Below are the code and all the weights of a small trained network. Each question names an input and a class and asks about switching units off, where a switched-off unit gives its printed mean instead of its output.

import numpy as np


def w(rows, s, z=0):
    codes = np.array(rows[::2]) - 128.0
    scale = np.full(codes.shape[1], s)
    scale[-1] = z or s
    return codes * scale


def norm(h):
    return h / np.sqrt((h * h).mean(-1, keepdims=True) + 1e-5)


def f(y):
    return np.maximum(y, 0)


def log_softmax(a):
    a = a - a.max(-1, keepdims=True)
    return a - np.log(np.exp(a).sum(-1, keepdims=True))


def net(x, mask):
    res = np.array(x, float).reshape(1, 6) / 4 @ E
    u = 0
    for l in range(4):
        y = f(norm(res) @ A[l][:, :-1].T + A[l][:, -1])
        res = res + np.where(mask[u : u + 9], y, B[l][:, -1]) @ B[l][:, :-1]
        u += 9
    return log_softmax(norm(res)[-1] @ U[:, :-1].T + U[:, -1])


A, B = {}, {}
E = w([
[163,119,13,44,102,91,165,48,147],'x0',
[122,166,138,182,111,27,210,153,190],'x1',
[27,96,246,40,47,32,61,75,182],'x2',
[229,187,170,17,230,121,199,49,124],'x3',
[157,69,122,233,162,114,143,116,58],'x4',
[146,43,196,45,122,172,216,254,132],'x5',
],0.0059)
A[0] = w([
[111,72,59,95,111,165,45,153,109,57],'L0N1',
[100,121,95,107,127,122,172,104,214,44],'L0N2',
[129,110,120,124,60,173,184,185,224,94],'L0N3',
[148,184,211,70,164,187,158,121,105,26],'L0N4',
[87,128,219,231,81,188,138,165,71,135],'L0N5',
[185,76,115,76,49,163,44,153,85,4],'L0N6',
[156,101,139,86,96,192,114,165,107,139],'L0N7',
[166,56,170,175,141,88,129,255,114,79],'L0N8',
[80,104,206,89,99,91,108,75,155,65],'L0N9',
],0.0072,0.005)
B[0] = w([
[49,154,110,156,73,243,160,98,147,178],'L0N1',
[113,158,66,109,97,122,123,159,82,162],'L0N2',
[99,185,46,82,115,141,111,182,182,201],'L0N3',
[191,94,160,78,241,254,35,147,142,195],'L0N4',
[112,184,63,131,127,93,101,234,247,254],'L0N5',
[12,125,139,113,104,185,209,31,132,156],'L0N6',
[58,90,145,102,180,113,126,115,61,205],'L0N7',
[70,136,135,152,174,88,198,210,145,219],'L0N8',
[207,86,139,154,45,113,147,162,76,233],'L0N9',
],0.0074,0.0042)
A[1] = w([
[73,105,130,111,126,122,130,92,125,125],'L1N1',
[168,116,133,78,92,157,193,86,73,113],'L1N2',
[137,119,71,180,157,132,111,60,181,123],'L1N3',
[108,87,141,163,89,150,106,123,126,47],'L1N4',
[134,141,88,162,150,116,136,71,139,3],'L1N5',
[147,106,228,58,80,9,121,101,129,37],'L1N6',
[121,180,47,110,121,124,150,158,118,138],'L1N7',
[199,124,140,151,129,130,92,137,168,155],'L1N8',
[121,144,147,114,163,153,147,90,146,31],'L1N9',
],0.011,0.0032)
B[1] = w([
[85,157,147,106,133,176,204,160,93,166],'L1N1',
[76,167,185,178,133,120,75,155,133,226],'L1N2',
[116,179,141,108,130,100,137,130,35,214],'L1N3',
[91,142,105,91,173,180,91,131,148,155],'L1N4',
[173,206,73,255,105,19,107,45,169,174],'L1N5',
[198,145,179,152,52,167,192,146,105,249],'L1N6',
[132,90,120,57,113,51,156,85,132,255],'L1N7',
[87,117,152,64,124,159,141,106,67,171],'L1N8',
[166,103,129,141,187,161,116,105,123,158],'L1N9',
],0.0094,0.0062)
A[2] = w([
[156,113,78,96,131,115,168,168,173,81],'L2N1',
[153,181,71,139,57,69,81,144,98,209],'L2N2',
[188,115,186,97,213,182,78,122,156,27],'L2N3',
[166,65,145,149,123,183,143,111,77,63],'L2N4',
[160,177,113,151,134,92,145,65,87,22],'L2N5',
[62,152,74,191,98,155,123,131,140,90],'L2N6',
[177,164,56,207,129,101,138,3,110,4],'L2N7',
[142,169,69,177,154,178,55,123,136,113],'L2N8',
[127,167,82,175,168,105,200,121,1,87],'L2N9',
],0.0092,0.0031)
B[2] = w([
[131,126,134,124,153,77,90,82,150,178],'L2N1',
[121,177,209,81,197,122,91,119,88,255],'L2N2',
[202,155,74,95,186,157,69,57,179,193],'L2N3',
[114,123,112,125,125,99,124,127,183,161],'L2N4',
[78,148,98,165,103,164,99,84,52,204],'L2N5',
[120,132,156,71,149,161,94,160,138,190],'L2N6',
[55,159,84,180,128,94,162,126,2,229],'L2N7',
[157,154,244,57,51,102,73,132,157,169],'L2N8',
[139,63,51,131,91,84,87,137,93,233],'L2N9',
],0.0082,0.0072)
A[3] = w([
[158,1,69,182,187,69,157,108,113,1],'L3N1',
[94,66,94,147,130,158,99,178,98,153],'L3N2',
[140,118,111,44,44,137,165,158,127,83],'L3N3',
[143,151,160,106,68,131,124,97,177,154],'L3N4',
[82,119,92,143,100,196,155,139,130,72],'L3N5',
[141,91,107,179,171,75,105,239,195,78],'L3N6',
[164,76,138,80,176,114,128,102,167,145],'L3N7',
[183,116,98,108,153,139,181,159,78,162],'L3N8',
[130,123,104,155,160,88,126,116,64,123],'L3N9',
],0.01,0.0037)
B[3] = w([
[167,52,158,195,80,192,102,97,113,166],'L3N1',
[125,88,128,162,102,154,201,95,166,189],'L3N2',
[147,129,140,162,114,110,140,48,168,230],'L3N3',
[242,132,133,177,150,143,200,138,137,216],'L3N4',
[74,115,99,125,125,174,194,96,213,159],'L3N5',
[144,110,136,255,214,72,220,171,95,234],'L3N6',
[150,99,80,136,125,118,43,126,118,210],'L3N7',
[134,142,118,138,62,180,49,76,134,205],'L3N8',
[65,109,79,100,142,160,148,84,43,253],'L3N9',
],0.0087,0.005)
U = w([
[219,158,222,151,54,143,181,90,130,151],'0',
[98,160,95,139,124,95,112,75,5,167],'1',
[95,123,138,211,174,86,191,222,178,196],'2',
[213,115,122,68,214,212,62,96,137,190],'3',
[177,30,95,198,136,150,148,102,100,4],'4',
[54,95,129,89,91,231,170,90,185,127],'5',
[157,135,97,60,124,43,162,90,186,122],'6',
[93,193,178,91,117,127,31,179,136,27],'7',
],0.017,0.0036)

Each question gives the input, the list of numbers given to net, and the class t.
The units are the neurons (one row each of A and B). Each row of codes is followed by its name. A weight is (code - 128) times the scale printed after its matrix; where a second scale follows, it is the last column's (A, B and U).
mask holds one flag per neuron, layer by layer. A switched-off neuron (its flag False) gives its mean, the last column of its row in B, instead of its output. The means were averaged over made-up inputs and are rounded, as every weight is.
A unit's drop is (log p(t) with every unit on - log p(t) with that unit switched off) / (log p(t) with every unit on - log p(t) with every unit switched off).
The circuit of an input: a set's keep is (log p(t) with only the set's units on - log p(t) with every unit switched off) / (log p(t) with every unit on - log p(t) with every unit switched off). Starting from the 12 units with the biggest drops (on a tie, the unit counted first), units are removed one at a time, each time the one whose removal leaves the highest keep (on an exact tie, the one counted first), for as long as the keep stays at least 0.8.
units of the circuit, in order: the units of the circuit, biggest drop first
unit that matters most: the unit with the biggest drop
k most important neurons: the k neurons with the biggest drops, biggest first
k most important neurons of layer l: the k neurons of layer l with the biggest drops, biggest first
drop of u: that unit's drop, to one decimal
input [-8,-3,8,4,3,7], class 2: units of the circuit, in order => [L0N8]
input [0,6,2,-5,-8,3], class 6: 3 most important neurons => [L0N3, L1N7, L1N2]
input [-4,0,2,-1,-6,1], class 0: units of the circuit, in order => [L3N4, L2N7]
input [-2,-8,-7,-3,8,8], class 2: units of the circuit, in order => [L0N5, L0N8]
input [3,6,-4,7,6,7], class 4: units of the circuit, in order => [L3N1, L2N9]
input [6,5,-6,6,-5,8], class 3: 2 most important neurons => [L0N4, L0N5]
input [2,-7,4,7,4,-4], class 3: units of the circuit, in order => [L0N4, L2N3]
input [-8,-5,7,4,7,3], class 2: 2 most important neurons => [L0N5, L0N8]
input [-4,-4,-8,-4,-8,5], class 2: 3 most important neurons => [L3N6, L0N5, L0N8]
input [-7,-5,-6,-5,-6,2], class 2: units of the circuit, in order => [L0N5, L3N6]
input [6,1,2,5,-8,8], class 3: units of the circuit, in order => [L0N4, L3N7]
input [-3,-4,0,-4,0,-2], class 7: 2 most important neurons => [L0N5, L2N8]
input [-1,-8,-8,-8,2,8], class 2: units of the circuit, in order => [L0N8, L0N5]
input [1,-7,7,6,-6,-6], class 0: units of the circuit, in order => [L1N6, L0N9]
input [-4,-6,4,4,-4,-6], class 3: unit that matters most => L0N4
input [7,-8,3,2,-5,5], class 5: 2 most important neurons => [L0N6, L1N1]
input [1,-7,-3,-2,8,2], class 5: 2 most important neurons => [L0N1, L0N6]
input [2,-3,3,3,4,3], class 3: 2 most important neurons => [L0N4, L2N3]
input [-1,-4,4,-5,-4,-5], class 7: 2 most important neurons of layer 0 => [L0N7, L0N8]
input [-3,-7,-6,-7,-2,-2], class 5: most important neuron => [L0N1]
input [0,-5,0,3,7,4], class 3: 2 most important neurons of layer 0 => [L0N4, L0N9]
input [-8,1,4,3,-5,1], class 0: 2 most important neurons => [L0N9, L1N6]
input [-4,-5,0,-7,-4,1], class 5: 2 most important neurons => [L0N1, L0N6]
input [6,-8,7,-2,-2,-7], class 5: drop of L1N7 => 0.1
input [-2,-4,6,2,-8,5], class 0: drop of L0N9 => 0.3
input [4,5,-7,-4,-8,6], class 6: drop of L1N7 => 0.5
input [-4,-2,5,8,-7,5], class 3: units of the circuit, in order => [L0N4]
input [-5,-5,5,-4,-4,-2], class 5: drop of L0N6 => 0.2
